Below is a small trained network, with its code and all its weights. Each question gives an input and a class and asks what happens when units are switched off, that is, made to give their printed mean instead of their output.

import numpy as np


def w(rows, s, z=0):
    codes = np.array(rows[::2]) - 128.0
    scale = np.full(codes.shape[1], s)
    scale[-1] = z or s
    return codes * scale


def f(y):
    return y / 2 * (1 + np.tanh(0.7978845608 * (y + 0.044715 * y**3)))


def log_softmax(a):
    a = a - a.max(-1, keepdims=True)
    return a - np.log(np.exp(a).sum(-1, keepdims=True))


def net(x, mask):
    res = np.array(x, float).reshape(1, 6) / 4 @ E
    y = f(res @ A[0][:, :-1].T + A[0][:, -1])
    res = res + np.where(mask, y, B[0][:, -1]) @ B[0][:, :-1]
    return log_softmax(res[-1] @ U[:, :-1].T + U[:, -1])


A, B = {}, {}
E = w([
[126,129,129,129,129,130],'x0',
[58,110,146,200,62,137],'x1',
[158,188,186,115,73,148],'x2',
[127,116,178,193,156,12],'x3',
[87,187,147,136,181,173],'x4',
[107,45,207,95,144,135],'x5',
],0.011)
A[0] = w([
[166,130,157,94,214,119,107],'neuron 1',
[54,100,92,172,106,68,193],'neuron 2',
[40,107,93,179,88,179,189],'neuron 3',
[196,76,101,112,55,83,128],'neuron 4',
[145,163,124,144,144,87,38],'neuron 5',
[139,152,32,129,65,73,110],'neuron 6',
[163,146,100,38,196,132,113],'neuron 7',
[115,190,83,177,174,154,144],'neuron 8',
[103,94,199,68,144,141,74],'neuron 9',
[177,105,151,170,154,102,172],'neuron 10',
[87,75,71,94,56,152,196],'neuron 11',
[135,187,76,170,130,130,54],'neuron 12',
[115,130,175,182,209,73,134],'neuron 13',
[126,99,140,192,76,95,150],'neuron 14',
[159,115,96,57,178,66,112],'neuron 15',
[65,125,142,208,69,160,99],'neuron 16',
[167,201,204,87,50,114,161],'neuron 17',
[95,86,196,96,140,108,85],'neuron 18',
[178,191,121,174,139,161,126],'neuron 19',
[143,170,163,151,133,79,163],'neuron 20',
[158,212,143,123,141,147,88],'neuron 21',
[173,78,93,129,86,102,136],'neuron 22',
[89,91,149,144,195,91,104],'neuron 23',
[168,98,72,18,91,229,120],'neuron 24',
[106,127,106,89,137,192,101],'neuron 25',
[167,168,25,171,79,37,73],'neuron 26',
[103,59,180,85,143,161,141],'neuron 27',
[207,194,147,127,80,144,147],'neuron 28',
[95,85,28,125,168,77,165],'neuron 29',
[112,64,42,163,209,175,152],'neuron 30',
[93,147,135,124,136,17,86],'neuron 31',
[49,191,177,154,254,137,254],'neuron 32',
[123,170,65,128,106,110,69],'neuron 33',
[228,142,141,121,185,85,95],'neuron 34',
[230,123,117,109,135,146,92],'neuron 35',
],0.0095,0.0041)
B[0] = w([
[136,151,99,182,149,121,175],'neuron 1',
[163,153,136,129,145,175,203],'neuron 2',
[136,152,139,139,162,150,213],'neuron 3',
[49,210,254,62,157,115,193],'neuron 4',
[117,101,72,152,118,143,141],'neuron 5',
[65,86,135,93,141,108,181],'neuron 6',
[148,142,139,200,163,108,204],'neuron 7',
[114,101,133,81,118,68,184],'neuron 8',
[109,9,84,109,147,73,175],'neuron 9',
[155,175,101,143,88,117,171],'neuron 10',
[153,179,143,159,125,112,195],'neuron 11',
[94,63,101,137,153,72,165],'neuron 12',
[145,145,131,145,69,139,201],'neuron 13',
[136,163,147,159,146,161,192],'neuron 14',
[115,153,148,141,161,176,186],'neuron 15',
[140,95,124,158,193,133,207],'neuron 16',
[161,58,117,65,140,192,216],'neuron 17',
[113,92,74,143,117,97,173],'neuron 18',
[104,79,171,104,149,105,173],'neuron 19',
[163,112,109,97,82,145,179],'neuron 20',
[107,111,133,108,133,134,173],'neuron 21',
[124,191,193,129,125,132,169],'neuron 22',
[120,115,109,107,109,131,173],'neuron 23',
[122,169,91,156,99,109,255],'neuron 24',
[110,173,89,153,73,132,177],'neuron 25',
[113,98,103,118,130,99,206],'neuron 26',
[67,117,106,128,119,38,198],'neuron 27',
[167,100,126,125,134,136,195],'neuron 28',
[159,77,151,66,118,169,191],'neuron 29',
[195,102,137,62,102,183,193],'neuron 30',
[106,152,72,120,102,162,185],'neuron 31',
[153,203,141,66,132,99,234],'neuron 32',
[85,86,97,161,135,61,154],'neuron 33',
[134,145,111,193,142,148,186],'neuron 34',
[127,122,126,158,158,131,175],'neuron 35',
],0.0086,0.01)
U = w([
[66,63,83,135,170,49,71],'0',
[108,197,174,89,189,124,176],'1',
[167,144,122,139,153,145,255],'2',
[211,74,120,95,144,210,67],'3',
[169,165,64,209,69,144,78],'4',
[141,150,133,247,254,181,43],'5',
],0.011,0.0057)

Each question gives the input, the list of numbers given to net, and the class t.
The units are the neurons (one row each of A and B). Each row of codes is followed by its name. A weight is (code - 128) times the scale printed after its matrix; where a second scale follows, it is the last column's (A, B and U).
mask holds one flag per neuron, in row order. A switched-off neuron (its flag False) gives its mean, the last column of its row in B, instead of its output. The means were averaged over made-up inputs and are rounded, as every weight is.
A unit's drop is (log p(t) with every unit on - log p(t) with that unit switched off) / (log p(t) with every unit on - log p(t) with every unit switched off).
The circuit of an input: a set's keep is (log p(t) with only the set's units on - log p(t) with every unit switched off) / (log p(t) with every unit on - log p(t) with every unit switched off). Starting from the 12 units with the biggest drops (on a tie, the unit counted first), units are removed one at a time, each time the one whose removal leaves the highest keep (on an exact tie, the one counted first), for as long as the keep stays at least 0.8.
units of the circuit, in order: the units of the circuit, biggest drop first
unit that matters most: the unit with the biggest drop
k most important neurons: the k neurons with the biggest drops, biggest first
drop when u is switched off: that unit's drop, to one decimal
input [0,-6,6,3,-3,3], class 3: units of the circuit, in order -> neuron 17
input [-2,-8,2,3,3,-4], class 5: units of the circuit, in order -> neuron 34; neuron 7
input [-6,0,-1,-5,8,8], class 0: 2 most important neurons -> neuron 9; neuron 27
input [6,-2,0,-7,6,-2], class 4: 2 most important neurons -> neuron 24; neuron 25
input [-7,-5,2,-2,-8,7], class 1: 2 most important neurons -> neuron 4; neuron 22
input [-2,6,4,-2,1,-5], class 5: units of the circuit, in order -> neuron 16; neuron 3
input [2,-1,4,7,8,-8], class 0: units of the circuit, in order -> neuron 12; neuron 8
input [8,8,-7,-6,-6,-3], class 2: 3 most important neurons -> neuron 11; neuron 30; neuron 17
input [0,3,7,1,4,3], class 3: units of the circuit, in order -> neuron 17; neuron 4
input [-4,7,-4,8,4,2], class 4: units of the circuit, in order -> neuron 13; neuron 31
input [-3,-5,0,-7,-2,2], class 4: units of the circuit, in order -> neuron 24; neuron 25
input [4,8,-8,6,-6,-1], class 3: units of the circuit, in order -> neuron 29; neuron 2
input [-2,5,-8,-6,4,-1], class 3: 3 most important neurons -> neuron 30; neuron 29; neuron 4
input [5,-7,3,-1,5,5], class 5: units of the circuit, in order -> neuron 7; neuron 1
input [3,8,-5,-2,0,6], class 5: unit that matters most -> neuron 3
input [7,2,-5,3,-7,-4], class 1: units of the circuit, in order -> neuron 4; neuron 22
input [4,-8,8,8,-7,-3], class 3: 3 most important neurons -> neuron 17; neuron 20; neuron 28
input [8,-5,-6,7,-6,0], class 2: 2 most important neurons -> neuron 4; neuron 29
input [6,8,-3,5,-2,-6], class 5: 4 most important neurons -> neuron 2; neuron 14; neuron 16; neuron 3
input [8,-7,-2,0,-8,0], class 1: units of the circuit, in order -> neuron 4
input [7,1,-6,6,2,-5], class 2: 3 most important neurons -> neuron 17; neuron 32; neuron 2
input [-1,6,8,-1,4,5], class 3: 2 most important neurons -> neuron 17; neuron 4
input [-2,6,-2,4,-2,0], class 5: 2 most important neurons -> neuron 16; neuron 14
input [7,-2,2,7,-7,-6], class 1: 3 most important neurons -> neuron 4; neuron 22; neuron 6
input [7,-3,8,6,-7,1], class 3: 2 most important neurons -> neuron 17; neuron 20
input [2,-6,-6,-7,-2,-2], class 4: drop when neuron 17 is switched off -> 0.2
input [5,-8,2,-6,-2,-2], class 5: drop when neuron 2 is switched off -> 0.0
input [-3,-6,2,-8,-1,0], class 4: units of the circuit, in order -> neuron 24
